Below are the code and all the weights of a small trained network. Each question names an input and a class and asks about switching units off, where a switched-off unit gives its printed mean instead of its output.

import numpy as np


def w(rows, s, z=0):
    codes = np.array(rows[::2]) - 128.0
    scale = np.full(codes.shape[1], s)
    scale[-1] = z or s
    return codes * scale


def norm(h):
    return h / np.sqrt((h * h).mean(-1, keepdims=True) + 1e-5)


def f(y):
    return np.maximum(y, 0)


def log_softmax(a):
    a = a - a.max(-1, keepdims=True)
    return a - np.log(np.exp(a).sum(-1, keepdims=True))


def net(x, mask):
    res = np.array(x, float).reshape(1, 4) / 4 @ E
    u = 0
    for l in range(2):
        y = f(norm(res) @ A[l][:, :-1].T + A[l][:, -1])
        res = res + np.where(mask[u : u + 5], y, B[l][:, -1]) @ B[l][:, :-1]
        u += 5
    return log_softmax(norm(res)[-1] @ U[:, :-1].T + U[:, -1])


A, B = {}, {}
E = w([
[220,187,152,17,144],'x0',
[220,74,119,129,9],'x1',
[124,149,161,143,114],'x2',
[88,62,213,2,173],'x3',
],0.01)
A[0] = w([
[196,187,125,87,155,159],'L0N0',
[165,52,145,103,7,2],'L0N1',
[228,120,82,184,46,109],'L0N2',
[217,188,113,89,130,125],'L0N3',
[166,205,62,186,156,201],'L0N4',
],0.02,0.0044)
B[0] = w([
[141,151,171,45,124,209],'L0N0',
[229,66,159,202,165,216],'L0N1',
[2,178,89,66,76,240],'L0N2',
[158,237,63,141,142,213],'L0N3',
[244,35,181,172,153,246],'L0N4',
],0.018,0.013)
A[1] = w([
[150,19,154,227,132,76],'L1N0',
[255,119,136,159,156,55],'L1N1',
[45,61,160,185,184,124],'L1N2',
[146,205,125,111,200,120],'L1N3',
[24,80,97,196,108,4],'L1N4',
],0.021,0.004)
B[1] = w([
[57,141,39,210,241,253],'L1N0',
[225,125,192,88,61,237],'L1N1',
[152,254,84,109,83,213],'L1N2',
[66,47,156,186,139,188],'L1N3',
[153,15,186,79,77,185],'L1N4',
],0.023,0.018)
U = w([
[155,144,48,238,188,122],'0',
[56,222,103,85,61,254],'1',
[241,131,253,112,134,140],'2',
[11,120,240,69,168,56],'3',
[74,22,111,126,43,73],'4',
],0.017,0.0046)

Each question gives the input, the list of numbers given to net, and the class t.
The units are the neurons (one row each of A and B). Each row of codes is followed by its name. A weight is (code - 128) times the scale printed after its matrix; where a second scale follows, it is the last column's (A, B and U).
mask holds one flag per neuron, layer by layer. A switched-off neuron (its flag False) gives its mean, the last column of its row in B, instead of its output. The means were averaged over made-up inputs and are rounded, as every weight is.
A unit's drop is (log p(t) with every unit on - log p(t) with that unit switched off) / (log p(t) with every unit on - log p(t) with every unit switched off).
The circuit of an input: a set's keep is (log p(t) with only the set's units on - log p(t) with every unit switched off) / (log p(t) with every unit on - log p(t) with every unit switched off). Starting from all 10 units, units are removed one at a time, each time the one whose removal leaves the highest keep (on an exact tie, the one counted first), for as long as the keep stays at least 0.8.
units of the circuit, in order: the units of the circuit, biggest drop first
top k neurons: the k neurons with the biggest drops, biggest first
top k neurons in layer l: the k neurons of layer l with the biggest drops, biggest first
drop of u: that unit's drop, to one decimal
input [8,6,6,-7], class 1: top 3 neurons -> (L0N2; L1N0; L1N1)
input [0,-6,1,4], class 1: units of the circuit, in order -> (L0N3; L0N0; L1N2)
input [4,7,-5,-1], class 1: top 3 neurons -> (L0N2; L0N4; L1N0)
input [0,8,-2,-7], class 4: top 2 neurons in layer 1 -> (L1N2; L1N0)
input [8,2,-8,-8], class 1: top 4 neurons -> (L0N2; L0N1; L1N0; L1N1)
input [4,-1,-3,8], class 3: top neuron in layer 1 -> (L1N1)
input [2,-5,6,2], class 3: top 2 neurons -> (L0N4; L0N1)
input [7,-1,5,-8], class 2: top 2 neurons -> (L0N4; L1N0)
input [-7,1,-2,-7], class 4: units of the circuit, in order -> (L0N2; L1N4)
input [7,0,0,-7], class 2: top 4 neurons -> (L0N4; L1N0; L1N2; L1N3)
input [-1,8,1,4], class 0: units of the circuit, in order -> (L0N1; L1N0)
input [-8,4,-4,0], class 4: top 3 neurons -> (L0N4; L1N4; L0N2)
input [-2,2,1,-8], class 4: top 2 neurons -> (L0N2; L0N1)
input [2,-6,-1,-5], class 2: units of the circuit, in order -> (L1N1)
input [0,6,-7,-2], class 4: units of the circuit, in order -> (L0N2; L0N1; L1N2)
input [-8,7,-1,0], class 4: top 3 neurons -> (L0N2; L0N4; L1N4)
input [-6,2,6,-1], class 4: top 2 neurons -> (L1N4; L0N4)
input [-5,-6,8,2], class 1: top 2 neurons in layer 1 -> (L1N2; L1N1)
input [4,6,8,0], class 1: top 4 neurons -> (L0N2; L0N4; L1N0; L1N1)
input [-8,6,-5,-7], class 4: top 2 neurons -> (L0N2; L1N4)
input [4,-5,-4,5], class 3: top 4 neurons -> (L0N4; L0N1; L1N1; L1N0)
input [3,8,-6,-8], class 1: top 2 neurons -> (L0N2; L1N0)
input [-4,-2,1,5], class 1: units of the circuit, in order -> (L0N4)
input [-1,4,8,4], class 0: top 3 neurons in layer 0 -> (L0N0; L0N3; L0N4)
input [2,8,3,-6], class 1: top 2 neurons in layer 0 -> (L0N2; L0N3)
input [1,-8,-2,3], class 3: drop of L0N1 -> 0.5
input [-1,5,5,2], class 0: drop of L0N1 -> 4.7
